[ -3 -10  -9  -8  13   3 -24 -14 -22  -9  17  -3   5   5   5  -4  -9   0
  20  15  24 -15  14  -5  -3   7 -67 -16  -1] : Sn ld
[ -7  11   2 -14   2  10  17   9  -3  16 -24  13   2 -30   2  -9 -12  -7
  -1   1  37 -10  20  -4   4  24   2 -12  -9] : fh sl
[ 14   1   0  -3  12   3   7  -2 -32   5 -22   5  -8 -37  -1  -4  -4 -12
  12  -7   8 -13  10  -1  -1  13  17   8  -7] : fh Dt
[  6  -7  -2  -9   4   0   2   3 -27   2 -19   3 -11 -14   2  -4   1   2
   9  -2 -43 -22  16   3   0   5   7  13  -8] : fh dj
[  8  11  -1  -9   2   9  11  -5   4  18 -42   3 -13  -8  -1  -2  -8   4
  10  18  47  -9  21  -6 -15  38 -74 -36  -1] : Sn sl
[  2 -13  -6  -4   2   4  14  -7 -28   2 -19   7  -5  -1  10  -6  -5  -7
  35   4  11 -18  13   2  -7  12 -11 -16  -8] : fh ld
[  5 -14  -9   7  13   4   4   1 -12   1 -11  -2  17  19   1  -8   9  -1
   3  -4 -19 -12   2  11 -15 -24  19  22   1] : fh ld
[ -1  11  -1  -8  -2  10  17  -7   3   6  -2  -6   4 -16   1  -4   3   0
   0  -2  15   2  15  -6   4  26   6 -26  -6] : fh sl
[ 33   4  11  -5  15   6  29  24  -7  11 -22  -2   0 -35   3  -9  -3  -3
  -3  -8  15  -1  18  -6   9  23  23  -5  -5] : fh sl
[  6  29   8  -2   6  13   5   6 -29   6   2   1   0 -42   5  17  -5  -8
  16  -7  24  -5  25   0   0   4  20  -6  -6] : fh dj
[ -9   8   2  -6   5   8  15   3 -27  -3  -8   9   5 -28   0  -3   2  -3
   8 -10  13  -7  13  -4   3  13  36  -1  -3] : fh dj
[  9  -1  -2   5   5 -11  16   1 -24   9 -32   7   5 -14   5   2 -10  -9
   9  29   3  -9  15  -1  -1  10  22   8  -5] : fh ld
[ -6  21  -5  10   3   4  -6  -4  11   5  13   0   2 -12   2  -3  -1   3
   4   5  44  -5  22  -2  23  18 -57 -24   3] : Sn jr
[  4  -1  -4   1   3   7  10   4 -31  13 -24   5   1 -14   2 -11   7  -9
  13  -2  -2  -9   6  -1 -11   4  33   1 -13] : fh ld
[ 11  31  -1  -6  11   9  20   2  -8   5  -9   4   4 -27  13  -6   8  -2
  19   8  28  -2  21   5   9  26   7 -12  -7] : fh dj
[  4  -5 -11  -6   2  13   9   7 -11  -6   2  -1   7  -2   0  -5  -6  -3
   7  -3   5  -8   3  -1  -9   1  -2 -23  -8] : fh ld
[  3  12  -1  -3   7  -2  -7 -10  13  10  20   8   3 -11  11   2   6   2
  11   6  27   7  21   5   5  14 -48 -13  -1] : Sn sl
[  1  -4  -2  -8   7  15  -2  -9   6  -4  39  -2  -3 -10   7  -3  -4  10
  16   7  28 -17  14   0  11   8 -28 -47  -4] : Sn Dt
[  3  10  12  -9  14   7  14  -4   5   9   4  26  -1 -29   4  -6   0   7
  12  -5  15  -5  28 -16   6   4  19 -74  -5] : fh dj
[  2  -8  -1 -10   6  13   5   2 -16  19   3   4  -3  -9  -1  -7  -9  -6
   8  -5  18  -8  14  -3   8 -23  -6 -17 -13] : fh ld
[-10  -3  10  -9  -9   6  -2   0  22   7  33   6 -10  -7   2 -10 -11   3
  -1  11  33  -4  12  -5  11  26 -52 -47 -12] : Sn sl
[ -2  -6 -13  -2 -29   3   3  19 -23  -2  -6  -1   2 -20   5  -2   4   2
   5   9  13  -4   7   4   3   3  17  -9  -4] : fh ld
[  3   5   3   3   1  15   9  12  -2   3 -13   4   0 -22   8  -1  -9  -4
   3  -2  35  -9  15  -3   1  22  20 -35 -17] : fh jr
[  4   4 -11 -12   4  -5 -14   5 -25 -17  15   4  -4  -4  11  -7  -4  -1
  22  10  24  -5   9  -1  -5  19 -50 -23 -10] : Sn dj
[  0   3   0 -11  -1   5  -2   0 -31   4 -10   3   6 -14   4  -2   1  -7
  12  -2  20 -16  20  10   1  12 -36  10  -1] : fh ld
[  1  11  -4   7   3   5   8   0  39   4  43  -5  -7  -9   1  -2  -2   2
  -7  16  20   2  13  -2  14  11 -24 -71  -4] : Sn sl
[ -3   4   0  -3   6  29  12   0 -21  11  10  -5  -7 -35   0 -11  -1  -4
   1   4  18  -8   5   7  -1   9  11 -28  -2] : fh Dt
[  0  -6  -7 -10   8 -15 -12  -4 -40   3   3   1 -15 -22   1  -3  -7   1
  30  12  30 -26  15   8  -5  16 -63 -10  -2] : Sn ld
[  2  11  -1  13   2   5   8  -4   6   2 -12   9   5 -10   2  -1   6   2
  -8   0  17  11   8 -22   0  23   7 -10  -3] : fh jr
[ 10  11   3  -6  -3   6  31   3  21   9 -11  -7 -14 -15  -4  -1   4  -7
   2   0  17  -4  17 -13  11   0  21 -17   2] : fh dj
[  4  22  -5  -5  -2   8  24  10   2   7   3   2  16 -19   0   5  13  14
   4 -13  23   8   7   7  11  11  16   9   1] : fh dj
[-20   9  -7  -6  -2  11  21   3  -6  11 -14   4  -1  74   5   9   4   0
   0  -1  13  -1  10  -2 -16  10  30   1  -5] : fh dj
[ -3  18  -8   3  -5   4   9   8  -9   5  11   7   3 -26   5  -6   6  -1
   9   3  23  -8  22   4   9   9  17   0   6] : fh dj
[  7  -9  -1 -21  -2   5   0   6 -25   4 -20   5  -4 -11   0 -27  -7  -2
  10   0   3 -16   8   1 -14  14  18   1  -2] : fh ld
[ 12  -5   3  -4  10   6  15  -1  -2   4   1   6   7  -5   3   5  -2  -2
  -1  -5  16  -3   7  -2   5  21 -11  -1   5] : fh ld
[ 10  17   5  -5  -1   4  20   5  -7   4 -12  -3   6 -36   7  -9   4   2
  14  -5  20   6  15  -1  39  18  37   2  -5] : fh sl
[  7  -2   0  -4   5  11   1  -6 -10   8 -14  -1  16   0   1  12  -2  -4
  17   0   1 -14  13   3  -8   1  -3  10  -3] : fh ld
[  1  10  -6   0   4   6  -7   0 -15   1   3  11   5 -11   9  -2   0  -7
  21   6  16 -11  12   5   2   2  -8   0 -13] : fh Dt
[  1  39  -4   0   3   3   1  -1  32   8  38   2   2 -23   4   3   0   2
  -4  12  25 -26  20   5   7  19 -30 -34 -74] : Sn jr
[  6  15  -4  -4   5   6  14   4  12   7  -3  -2   5  -5   0   8   4  -6
  -1  -2  25   6  11 -10   9  14  -5   4 -10] : fh sl
[  6  36   5   6   3   4   3  10  34   4  26   2  -3  -2  -4   2  -3  -1
  -5   9  25  -3   8 -12  13  11 -41 -39   1] : Sn jr
[  0  17  -6  -2   2  23  27  -5   4  30 -23   2  28  -3   3   2   2 -15
  -2   0   6  -4  11   2  -7  24  25   3  -8] : fh sl
[  2 -15   0  -5  17   9  -5  29 -19   0  -8   8  -9  -3   6  -9  -6   1
   0   2  -9 -11  10   6 -14   2   1  14 -17] : fh ld
[  1   6 -14  -6  -3   9   7  -6  15   5  18   1 -10  -9   1   6  -4 -15
  -1  10  41  -5   9  -5  15  21 -36 -39  -6] : Sn sl
[  9 -11  -2  -1  10   1   3  10 -13   6  -1   2   8 -28  10  -7   3   6
  -6   2  32   4  13  -5   6   4   8  -4  -8] : fh sl
[ -4  15   4   3  -6   9  11  -2 -10  13  -4  23  -5 -32   5  -2   0 -11
   4   0  33  -4  13   4   7  20  -6 -12  -9] : fh dj
[  3  13  -9   4   2  19  11  -2  11  11  -5  12  10  -6   0  -2   5  -8
  -3   1  25   3  23  13   7  15   1 -18  -6] : fh sl
[  3  21   2   2  -2  14  18   5  -9   8   3   9   3 -40   6  -7  -2  -6
  -1  -2  26  -2  10  -1   8  15  23 -10  -6] : fh dj
[  5  29   0 -51  -3   5  22  17   7   4  -8   4   5 -11   1  -4  20   0
  -6  10  11   8   3   0  -2   7  12 -16  -5] : fh sl

[ 17   1 -14  -8  -3  -3  -1  -6   3  -3  15   0   8   6   7 -13 -26  -2
   9  15  -1  20  14  -3  -5  -8  13  -2  -3] : S nz
[ 16 -15 -18  -2  -1  12 -10   4  -7  -7   8   7  -5   1   6  17  15 -10
  12   0   3   9 -21  -7   3  -9   0  13  -4] : S mj
[  9  -1   4  -1  14  -2   4   2  -4  -2   4   0   5  -7   5  17   8   4
  -8   9   2   0 -22   1  -5   1  -5   4  -1] : X mj
[ -1 -11 -15   0   5   0   3  13 -10  -1   8   2   7   3  -2  -4  -1  -7
   7  -3  -5  14  18 -13   0  -3   7   2  -1] : S Bh
[  0  11  -7  -5  -5  -7  -1   7  -1  -3  18   3  12  -2   4 -13  -9   2
  11   3   4  18  10 -12  -3   6  12 -10  -1] : S nz
[ -7   9  -2  -6 -22   5  -9  -8   2  -5   1   5   8 -10 -11 -17   0 -12
   6  -5  -1 -12  -2  -9   7   8  10   8   0] : S sq
[  7 -19 -17  -1   7  16 -13   5  -1 -23  26  17  -9  -1  28  26  -1   4
   1   9  13  27 -48  11   1 -17  -7   6  -7] : S nz
[  8  -3  -9  -3   4  -1  -6   0   3  -2  13  15   3   2  13   8   8  -6
   5   2   3  20 -22  -5  -3   0   1   2  -3] : S nz
[  2 -12  -9   5   2  14  -4   0  -5 -11   3   3   5  -2  -7  18   5  -2
   1  -5   6  -4 -18  -7   5  -7  -6  13  -3] : S mj
[ -3  -5 -10   4   0   1  -5  -2  -6  -4   2   8   9   1  -3  11   7  -8
   2  -2   4   4  -9 -11 -11   0  -3  15  -4] : S mj
[-13   9  -7 -14   0  -2   0   7  -6  -5  11  10  15  -6  -1  -7   3  -3
   3  -4   3   5  10 -10  -2   2   5   0   1] : S Bh
[ -6 -17   4   4  12  16   5  27 -14  -5  -1   1  -8  -5  14  25  28   1
  -5  -8  12 -12 -20   5   5 -18 -19   5   0] : X Bh
[  6  -1 -18   1  -1 -12  -4 -15   2   2   4   3  12   4 -16  -4 -16  -4
  11   3  -4  17  22 -16  -2  13  12  10  -4] : S mj
[ 19  -8  16  -3  15  23   6  14  -6 -10   0  -2  -7 -11  21  34  27   2
 -15   6  12 -23 -53  12   0 -18 -17  12  -2] : X mj
[  7  10 -12  -5  -3  -7   0  -4   6  -2  20   8  13   6   7 -20 -16  -4
   9   6   0  26  11  -9  -7   8  16  -7  -5] : S nz
[ -5 -15 -24   6   3   4 -13   3  -7  -4   8   9  -1   6   4   6  10 -11
  12  -7   2  19  -7 -11   4  -1   3   7   2] : S mj
[  9  -3 -13  -2  -1   6  -2   2   0   0   1   7   0   1  -1  -5   8 -14
  10  -1   0   3   1 -11   0  -6   6   7  -1] : S mj
[  4 -17 -22  -4   3  15 -12   4  -9  -9   9   9   2   3   3  14   0 -15
   8   7   4   8  -6  -3   6  -9  -4  11   0] : S mj
[  7   0  -8  -1  -3  -3  -7   0  -5  -7   9   8   5  -1   9   2   9  -5
  11  -4   2  14 -14 -13  -1   2   5   4  -4] : S mj
[ -2   2 -14  -3   0   2  -5   3  -9  -5  10  10  17  -8 -11  -2  10 -15
   8 -42   3   2   5 -17   9  -4   4  12  -1] : S Bh
[  7  -8 -10  -3   1  13 -10   5  -6 -10   8  10   1  -3  10  13  14 -10
   3  -4   4   8 -22  -7   4  15  -3  15   1] : S mj
[  0  -9 -14   0   4   4  -3   0   0  -3   2   3   4  -3  -8   7  -3  -6
   4   0   2   5   2 -10   4   0   2   8   0] : S mj
[  1  -5 -16  -6   3   5  -1  16  -9  -7  13  13  16  -3  16  -3  -3 -10
   2   5  -1  15  10 -10   1  -6  11   5  -1] : S nz
[  9 -17 -20   1  -2  11  -4  -4  -5  -9   5   1   1   3  -4  17 -12  -8
   2   8   3   3  -4  -7   4 -10  -4  17  -2] : S mj
[ 14  -8 -10   2  10  -1   3   4  -5  -1  10   1   4   2  -2   8   3   4
   3   0   3  15  -4  -7   1  -4  -2   7  -3] : S mj
[ 16  -7   5   0  18   2   0  -2   0   6   3  -7  -1   0   1  21  -2   9
  -7  10   6  -1 -22   4 -10  -3 -12   5  -5] : X mj
[ -1   3 -12  -5   3  -7  -1   2  -4  -4  15   9  13   2   5  -4  -2  -2
   7   3   7  20   6 -11  -4   3  11   0   1] : S nz
[  0 -17 -24   1   9  10  -6   8 -10 -10   6   8   2   6   9  20   3 -17
  -5   1   5  14  -2  -7   5 -15   6  10  -2] : S mj
[  6   5   8   0  12  -3  -3   2   6  -1  13   9   0   1  18   8   9  12
  -2   5   6  16 -26   7  -6   3  -5  -4  -3] : X nz
[-12  13  -4  -5  -7  -3   5  16  -8   1  14   0  17  -8  -2 -24   3  -8
  11  -8   5   1  26 -10   2   4   9  -3   6] : S Bh
[ 10  -7  -9   4  10  -2  -6  -7   1  -3   1  10   1  -1   4  10   9  -8
   4   2  -3  12 -14  -7  -1  -2   4  12  -4] : S mj
[ 20  -3 -13  -2  11   5  -3   3  -6  -4   7   3   7  -3   0  15  13  -6
   5   3   2  11 -18 -11  -2  -1   0  14  -5] : S mj
[ -2 -16 -19   3  10   9  -5   0  -7  -6   4  12   5   3   4  17  -1  -8
   1   8   0  15  -7  -8  -1   4   0  11  -5] : S mj
[  1  -1 -16  -1   3   2  -5 -12  -6  -2   4  10  13  -3  -6   9  -7  -9
   1   4   0  10  -6 -11  -1   4   3  14  -3] : S mj
[-14  -4 -12  -2   1  11  -3   4  -8  -8   2   9   7  -1  -1   5   4  -7
  -8  -3   1  -1   2 -17   1  -2   1   7  -1] : S Bh
[ 13 -10  -1   2  11  -5   4  11   9  -3  10   0 -12   6  15   3  11  12
   3   3   0  25  -9  12  -4  -8  -5 -13  -3] : X nz
[  4 -12  -4   2  15  10  -3  11 -18  -6   9   7   4  -1  12  25  19   1
  -5   1   9   6 -31  -2   7  -7 -11   8  -3] : X mj
[  7 -15 -20  -5   2  11  -7  -3  -9  -1   3   5  -2   3  -2  19   3 -12
   2  -2  -1   3  -4  -8   4 -11  -1  17  -2] : S mj
[ 21  -2  11  15  14 -11   7  -4   1   9   2 -12  -6   7   4   5  -9  11
  -1  11  -5  16   6  12  -9   5  -5 -11  -4] : X nz
[  9  15 -10  -4 -10 -17  -7 -19  10   1  16   6  17   6  -2 -24 -33   2
   8  11  -4  29  12  -8  -6  18  15  -7  -4] : S nz
[ 16 -18 -22  -3  -5  11  -7   6   3 -12  13   3 -12  11  21   9  -7  -7
   5   7   2  20 -16   9   5 -21   1  -2   1] : S nz
[ 17 -31 -24  -1  15  29 -12  10 -13 -18  14   9  -8   5  19  42   6  -4
  -2   6  13  14 -42   5   5 -24 -16  13  -6] : S mj
[  0 -14  -9   2   2   5  -6  16  -4  -8  14   4 -12   6  20   9  12  -3
   5  -3   5  14 -18   8   6 -13  -6  -4   0] : S nz
[-3 -3 -7 -2 -2  4  0 10 -3 -6 18  2  8  0  1 -7  5 -3  7 -5 14  6  0 -7
  2  6  0  2 -2] : S Bh
[  7   8   7  -3   4   1   1   4   2  -3  17  -5   7   1   9  -4  -8   9
   0  11  10   7 -12   5  -4   5  -4  -8  -2] : X nz
[ 14   0 -15  -7   8   4  -2   3  -9  -6  14   4  11   0   4   6   2  -8
  10   3   3  11  -5 -11  -1  -3   3   5  -3] : S mj
[ 12  -4 -17  -3  -7  -5 -11  -4   5  -2  16   9  -6  10  13 -12   1  -3
  18  -2  -4  32  -2  -5   1   0  11  -5  -1] : S nz
[  9   7  -9  -6  -4  -1  -3  -1   0   0  10   6   5   2   6  -5 -10  -7
   6   5  -1  12  -3  -6   2   1   3   6  -1] : S nz
[ -2 -12 -15   2  12  10  -4   0 -10 -15   5   9   4   4  -3  19  -1 -11
   0   1   3   8  -7  -8   0  -5  -5  13  -8] : S mj
[  7 -16 -21  -3   5  16 -11   4  -7 -11  10  12  -5   6  17  21  10  -7
   3   1   5  13 -36  -1   4 -13  -9  13  -4] : S mj
[  6  -3 -15   3   3 -10  -5  -8  -6   2   7   5   6   3  -4  -5 -15   0
   7   1  -4  19  12  -9  -5   5   8   3  -6] : S nz
[ 12  -4   8  -3  15   2   2   7  -3  -2   4   2   6  -6   5  14  13   1
  -7   4   3  -2 -26   1  -3   1  -7   8  -3] : X mj

[ 14  -2   2  18 -15   7  -7  -2 -19  -8  -2  -2   5  -5  -6  10  -6   7
  -7  -1  -8   7   5  13   1  12  -7 -18  -5] : hg (47)
[ 18   0 -14   8   4  -3  -3  11 -13  11  11  -1  13   9  -5  15   1 -12
   2  -1   1   1 -10   7  -6  -1   1 -16   4] : Nl (47)
[ 12   4   2 -13  -2  -1 -14   7  -8  15  17   8  -5   1  -2  -1   4   8
   4  13   3   0  -6  27   0   8   6  -4 -17] : Cd (58)
[ 11   5  -4  11  -9   1  -8  -1 -19  -8   8  -4   3  11 -11   4  -9  -2
  -8   5  -6  -1  -7   8   1   6  -3 -15  -6] : Cd (47)
[ -1  -1   3   5   9  -5  -2  14   4  14   8  -1  -1 -15 -19   4   1  -6
   0   6   9  -2   9  18  -7   0  10   8   0] : Nl (46)
[ 11  -4   5  -9  -3  -5 -11  10  -9  18  17   7   0  -8 -15  11   5  -5
   5   3  -6  -8   0  29 -12  10   3  -7 -13] : hg (58)
[ 14   4   3 -10   4  -9 -13  18 -11  12   5   1   6  -2  -7   3   6   7
  -5  10  -5  -2   4  21  -4  14 -12  -3 -11] : hg (46)
[-10 -10  -6   7  -3  -8  -1   7 -10  -5  -6   0  11  -8  -7   9  -5 -10
  -3  -9  -5  -4  -3  -2 -10  12  -5  -4  14] : Cj (47)
[ 14  -4   6 -13 -10  -8  -9  10   2  12   1   8  -5  -5   1   8   9  10
   0  12   0   2   7  15  -3   5  -6  -9 -18] : Cd (58)
[  8  13 -11   2   5   2   7   0   2  -8 -17  -8   9 -17   0  -5  -5   2
 -10  -7   6  16   3  -4  -6   3 -10   7   3] : hg (44)
[ 15   2 -16   2   3   6   8  -2 -14 -15 -25  -8  10 -15  -2  -3 -15   7
  -4 -16 -10  24   7 -10  -3   7 -13   5  -4] : hg (44)
